Below are the code and all the weights of a small trained network. Each question names an input and a class and asks about switching units off, where a switched-off unit gives its printed mean instead of its output.

import numpy as np


def w(rows, s, z=0):
    codes = np.array(rows[::2]) - 128.0
    scale = np.full(codes.shape[1], s)
    scale[-1] = z or s
    return codes * scale


def norm(h):
    return h / np.sqrt((h * h).mean(-1, keepdims=True) + 1e-5)


def f(y):
    return np.maximum(y, 0)


def log_softmax(a):
    a = a - a.max(-1, keepdims=True)
    return a - np.log(np.exp(a).sum(-1, keepdims=True))


def net(x, mask):
    res = np.array(x, float).reshape(1, 5) / 4 @ E
    u = 0
    for l in range(2):
        y = f(norm(res) @ A[l][:, :-1].T + A[l][:, -1])
        res = res + np.where(mask[u : u + 9], y, B[l][:, -1]) @ B[l][:, :-1]
        u += 9
    return log_softmax(norm(res)[-1] @ U[:, :-1].T + U[:, -1])


A, B = {}, {}
E = w([
[159,120,98,135,178,123,98,103,118,51,71],'x0',
[147,170,132,187,2,89,132,124,149,96,71],'x1',
[136,180,179,133,164,98,89,13,101,217,104],'x2',
[154,223,162,112,176,59,200,195,133,93,119],'x3',
[203,104,29,143,128,101,167,83,183,143,177],'x4',
],0.0099)
A[0] = w([
[134,127,161,209,149,169,103,209,124,99,147,76],'L0N0',
[122,64,120,160,70,187,64,140,132,202,167,136],'L0N1',
[135,121,116,113,174,146,83,85,153,45,85,43],'L0N2',
[119,87,80,129,90,166,148,176,144,101,151,76],'L0N3',
[84,154,184,150,77,135,188,195,140,255,250,1],'L0N4',
[194,153,113,99,177,145,68,102,95,18,80,14],'L0N5',
[49,122,213,39,127,115,81,135,93,63,131,31],'L0N6',
[147,123,96,66,197,97,173,147,91,149,134,106],'L0N7',
[157,89,93,149,213,77,106,118,104,58,34,12],'L0N8',
],0.0081,0.006)
B[0] = w([
[126,191,88,76,110,186,125,8,132,157,136,165],'L0N0',
[206,75,102,128,159,93,98,99,1,36,95,254],'L0N1',
[78,72,128,103,106,79,197,194,82,184,51,164],'L0N2',
[149,179,153,99,147,188,192,33,137,122,58,198],'L0N3',
[84,49,59,22,111,50,101,223,156,187,15,215],'L0N4',
[80,56,103,29,22,98,114,189,107,236,140,175],'L0N5',
[86,94,221,170,109,88,115,76,223,79,225,185],'L0N6',
[162,146,145,196,121,170,75,166,154,156,147,188],'L0N7',
[122,79,96,39,121,58,115,221,121,184,80,176],'L0N8',
],0.0074,0.007)
A[1] = w([
[138,157,152,142,167,111,127,79,95,222,94,4],'L1N0',
[60,134,193,128,126,168,115,139,91,111,115,53],'L1N1',
[126,149,142,115,144,85,77,69,135,178,143,111],'L1N2',
[139,147,110,221,51,84,141,131,141,102,67,31],'L1N3',
[177,107,36,148,135,103,180,100,157,168,149,28],'L1N4',
[118,57,134,124,249,178,145,159,118,150,183,119],'L1N5',
[193,115,65,149,174,114,169,117,148,155,170,25],'L1N6',
[126,233,132,125,171,62,184,201,132,133,164,94],'L1N7',
[116,110,96,104,123,224,187,171,136,88,165,52],'L1N8',
],0.012,0.0036)
B[1] = w([
[130,165,115,74,79,179,233,165,140,78,140,211],'L1N0',
[86,122,101,137,174,40,167,101,189,95,225,202],'L1N1',
[144,153,32,89,174,187,178,162,147,51,98,222],'L1N2',
[151,179,167,126,165,169,78,190,149,239,160,227],'L1N3',
[3,110,204,110,170,61,119,139,143,99,157,244],'L1N4',
[192,189,165,213,17,116,72,168,154,211,87,254],'L1N5',
[62,142,202,133,99,106,115,140,139,68,164,211],'L1N6',
[168,2,75,184,135,160,83,18,46,106,108,233],'L1N7',
[130,225,71,52,199,178,226,73,109,118,118,209],'L1N8',
],0.0098,0.0069)
U = w([
[102,65,90,6,110,38,134,186,115,180,60,108],'0',
[144,231,80,72,158,186,219,84,127,67,124,137],'1',
[32,124,182,168,164,42,105,95,174,59,213,101],'2',
[186,26,105,204,159,136,107,59,52,103,117,253],'3',
[188,213,153,205,117,144,69,170,157,222,131,66],'4',
],0.014,0.005)

Each question gives the input, the list of numbers given to net, and the class t.
The units are the neurons (one row each of A and B). Each row of codes is followed by its name. A weight is (code - 128) times the scale printed after its matrix; where a second scale follows, it is the last column's (A, B and U).
mask holds one flag per neuron, layer by layer. A switched-off neuron (its flag False) gives its mean, the last column of its row in B, instead of its output. The means were averaged over made-up inputs and are rounded, as every weight is.
A unit's drop is (log p(t) with every unit on - log p(t) with that unit switched off) / (log p(t) with every unit on - log p(t) with every unit switched off).
The circuit of an input: a set's keep is (log p(t) with only the set's units on - log p(t) with every unit switched off) / (log p(t) with every unit on - log p(t) with every unit switched off). Starting from the 12 units with the biggest drops (on a tie, the unit counted first), units are removed one at a time, each time the one whose removal leaves the highest keep (on an exact tie, the one counted first), for as long as the keep stays at least 0.8.
circuit, biggest first: the units of the circuit, biggest drop first
top k neurons: the k neurons with the biggest drops, biggest first
k most important neurons of layer l: the k neurons of layer l with the biggest drops, biggest first
input [0,5,4,5,-8], class 2: circuit, biggest first	L1N1
input [6,7,3,5,-6], class 4: top 4 neurons	L1N3; L0N4; L1N4; L0N1
input [-7,6,-5,4,8], class 2: 2 most important neurons of layer 0	L0N5; L0N8
input [-7,-4,-8,4,-3], class 1: top 3 neurons	L1N8; L0N0; L0N3
input [-3,8,-4,8,4], class 3: top 2 neurons	L1N7; L1N5
input [7,6,7,7,1], class 0: 4 most important neurons of layer 0	L0N8; L0N5; L0N3; L0N0
input [5,4,0,7,0], class 3: top 2 neurons	L1N7; L0N4
input [-3,-5,6,3,-1], class 1: top 2 neurons	L1N0; L1N2
input [-6,-8,8,-2,6], class 1: 3 most important neurons of layer 1	L1N0; L1N2; L1N3
input [6,-5,-4,5,7], class 2: 3 most important neurons of layer 0	L0N4; L0N7; L0N1
input [6,-7,1,2,2], class 4: 2 most important neurons of layer 0	L0N7; L0N4
input [8,2,-5,8,-3], class 0: top 3 neurons	L0N5; L0N8; L0N2
input [-6,-7,-8,-7,-2], class 1: top 3 neurons	L1N8; L0N3; L1N7
input [-3,-4,7,8,-3], class 3: 2 most important neurons of layer 0	L0N3; L0N0
input [1,8,-5,-4,-5], class 4: circuit, biggest first	L1N3
input [-1,8,-8,-5,-7], class 1: 3 most important neurons of layer 1	L1N5; L1N8; L1N4
input [0,-5,7,5,-5], class 1: top 2 neurons	L1N0; L1N2
input [4,8,-5,4,-8], class 2: circuit, biggest first	L1N1; L0N6
input [2,1,-3,0,-2], class 1: 2 most important neurons of layer 0	L0N4; L0N0
input [-5,-7,-5,-2,7], class 2: circuit, biggest first	L1N6
